Here is a tiny trained network, its code and every weight. The questions are about switching its units off for an input and a class, where a switched-off unit gives its printed mean instead of its output.

import numpy as np


def w(rows, s, z=0):
    codes = np.array(rows[::2]) - 128.0
    scale = np.full(codes.shape[1], s)
    scale[-1] = z or s
    return codes * scale


def norm(h):
    return h / np.sqrt((h * h).mean(-1, keepdims=True) + 1e-5)


def f(y):
    return np.maximum(y, 0)


def log_softmax(a):
    a = a - a.max(-1, keepdims=True)
    return a - np.log(np.exp(a).sum(-1, keepdims=True))


def net(x, mask):
    res = np.array(x, float).reshape(1, 7) / 4 @ E
    u = 0
    for l in range(4):
        y = f(norm(res) @ A[l][:, :-1].T + A[l][:, -1])
        res = res + np.where(mask[u : u + 6], y, B[l][:, -1]) @ B[l][:, :-1]
        u += 6
    return log_softmax(norm(res)[-1] @ U[:, :-1].T + U[:, -1])


A, B = {}, {}
E = w([
[213,3,227,168,93],'x0',
[144,150,218,48,12],'x1',
[127,125,124,127,126],'x2',
[125,129,125,129,130],'x3',
[129,130,129,130,128],'x4',
[127,128,131,126,130],'x5',
[229,154,117,67,184],'x6',
],0.0042)
A[0] = w([
[123,177,115,161,216,138],'L0N1',
[161,72,161,254,117,2],'L0N2',
[244,170,111,92,159,167],'L0N3',
[217,91,125,143,137,101],'L0N4',
[134,113,96,127,102,70],'L0N5',
[77,139,134,183,94,83],'L0N6',
],0.0052,0.004)
B[0] = w([
[132,130,106,187,101,211],'L0N1',
[74,63,113,67,184,180],'L0N2',
[189,175,99,90,164,252],'L0N3',
[121,110,163,253,167,191],'L0N4',
[143,90,85,106,89,128],'L0N5',
[170,186,87,123,181,174],'L0N6',
],0.0053,0.003)
A[1] = w([
[106,183,136,57,104,4],'L1N1',
[187,114,117,110,152,121],'L1N2',
[55,177,116,67,93,133],'L1N3',
[164,123,202,106,97,38],'L1N4',
[158,98,218,109,101,141],'L1N5',
[177,254,92,108,172,34],'L1N6',
],0.008,0.0019)
B[1] = w([
[105,142,254,98,135,200],'L1N1',
[177,159,173,182,173,184],'L1N2',
[163,155,179,218,187,240],'L1N3',
[158,159,42,103,59,197],'L1N4',
[113,137,2,139,100,229],'L1N5',
[90,74,91,72,122,254],'L1N6',
],0.0057,0.0045)
A[2] = w([
[42,50,170,169,161,72],'L2N1',
[82,58,115,82,156,99],'L2N2',
[91,104,107,102,81,69],'L2N3',
[111,213,89,33,88,95],'L2N4',
[169,97,160,127,176,104],'L2N5',
[155,158,182,2,137,3],'L2N6',
],0.0077,0.0036)
B[2] = w([
[121,58,103,49,113,215],'L2N1',
[139,78,96,122,179,162],'L2N2',
[110,105,137,170,77,153],'L2N3',
[122,120,163,119,172,253],'L2N4',
[93,142,175,186,122,178],'L2N5',
[1,179,157,28,79,201],'L2N6',
],0.0066,0.0035)
A[3] = w([
[66,236,254,138,106,113],'L3N1',
[164,81,104,147,126,243],'L3N2',
[67,77,102,149,94,100],'L3N3',
[37,147,66,180,51,227],'L3N4',
[62,182,50,124,206,56],'L3N5',
[196,143,123,105,72,9],'L3N6',
],0.0086,0.0015)
B[3] = w([
[160,82,133,196,217,255],'L3N1',
[102,183,118,110,170,195],'L3N2',
[36,136,123,116,73,186],'L3N3',
[135,181,240,187,123,230],'L3N4',
[192,110,131,81,1,229],'L3N5',
[124,133,40,81,104,163],'L3N6',
],0.0069,0.006)
U = w([
[92,159,165,177,10,153],'0',
[157,135,181,215,215,255],'1',
[204,148,49,58,105,146],'2',
[106,182,207,37,186,23],'3',
[36,33,94,154,143,34],'4',
],0.014,0.0035)

Each question gives the input, the list of numbers given to net, and the class t.
The units are the neurons (one row each of A and B). Each row of codes is followed by its name. A weight is (code - 128) times the scale printed after its matrix; where a second scale follows, it is the last column's (A, B and U).
mask holds one flag per neuron, layer by layer. A switched-off neuron (its flag False) gives its mean, the last column of its row in B, instead of its output. The means were averaged over made-up inputs and are rounded, as every weight is.
A unit's drop is (log p(t) with every unit on - log p(t) with that unit switched off) / (log p(t) with every unit on - log p(t) with every unit switched off).
The circuit of an input: a set's keep is (log p(t) with only the set's units on - log p(t) with every unit switched off) / (log p(t) with every unit on - log p(t) with every unit switched off). Starting from the 12 units with the biggest drops (on a tie, the unit counted first), units are removed one at a time, each time the one whose removal leaves the highest keep (on an exact tie, the one counted first), for as long as the keep stays at least 0.8.
units of the circuit, in order: the units of the circuit, biggest drop first
most important unit: the unit with the biggest drop
top k neurons: the k neurons with the biggest drops, biggest first
top k neurons in layer l: the k neurons of layer l with the biggest drops, biggest first
input [-8,3,7,0,4,6,-3], class 1: units of the circuit, in order -> (L3N1 L1N3)
input [-5,-7,-5,-2,-6,1,-5], class 0: units of the circuit, in order -> (L3N5)
input [4,0,-2,-3,0,-2,-6], class 4: units of the circuit, in order -> (L0N2 L2N1)
input [0,-8,-1,-2,7,-6,-1], class 0: units of the circuit, in order -> (L3N5 L3N1)
input [-8,-8,5,-8,5,-7,-3], class 0: units of the circuit, in order -> (L3N5 L3N4)
input [8,2,5,7,-8,-7,7], class 2: units of the circuit, in order -> (L1N5 L3N6)
input [-5,-1,0,-6,1,-7,-1], class 0: top 2 neurons -> (L3N5 L0N3)
input [0,3,2,-2,7,-1,-2], class 1: top 2 neurons -> (L0N4 L1N1)
input [-5,1,1,-7,1,4,-1], class 1: top 4 neurons -> (L3N1 L1N3 L1N1 L1N5)
input [0,-8,-3,-5,1,-3,1], class 2: top 2 neurons in layer 3 -> (L3N5 L3N1)
input [-4,8,8,-7,0,-6,-4], class 1: units of the circuit, in order -> (L3N1 L1N3)
input [4,0,-7,-7,-5,3,-5], class 4: top 3 neurons -> (L0N2 L2N2 L2N1)
input [6,0,8,4,7,-7,0], class 4: top 2 neurons -> (L0N2 L3N5)
input [8,-1,-8,0,-2,-4,-8], class 4: top 4 neurons -> (L0N2 L2N1 L3N5 L2N2)
input [2,-1,-5,1,-5,-8,-7], class 4: units of the circuit, in order -> (L2N1)
input [-3,-1,-1,1,-2,-3,1], class 2: top 2 neurons in layer 2 -> (L2N2 L2N6)
input [-1,1,-1,-1,5,-3,-3], class 1: top 4 neurons -> (L0N4 L1N3 L0N3 L1N5)
input [-6,6,1,-6,6,0,-4], class 1: top 2 neurons -> (L3N1 L1N3)
input [-7,6,-4,5,2,-1,-1], class 1: top 3 neurons -> (L3N1 L1N3 L0N3)
input [6,7,-6,5,7,-8,1], class 2: most important unit -> L3N6
input [0,-5,3,-2,-7,3,-7], class 0: top 3 neurons -> (L1N6 L3N4 L3N1)
input [5,1,-6,-6,6,-4,4], class 2: top 3 neurons in layer 1 -> (L1N4 L1N5 L1N3)
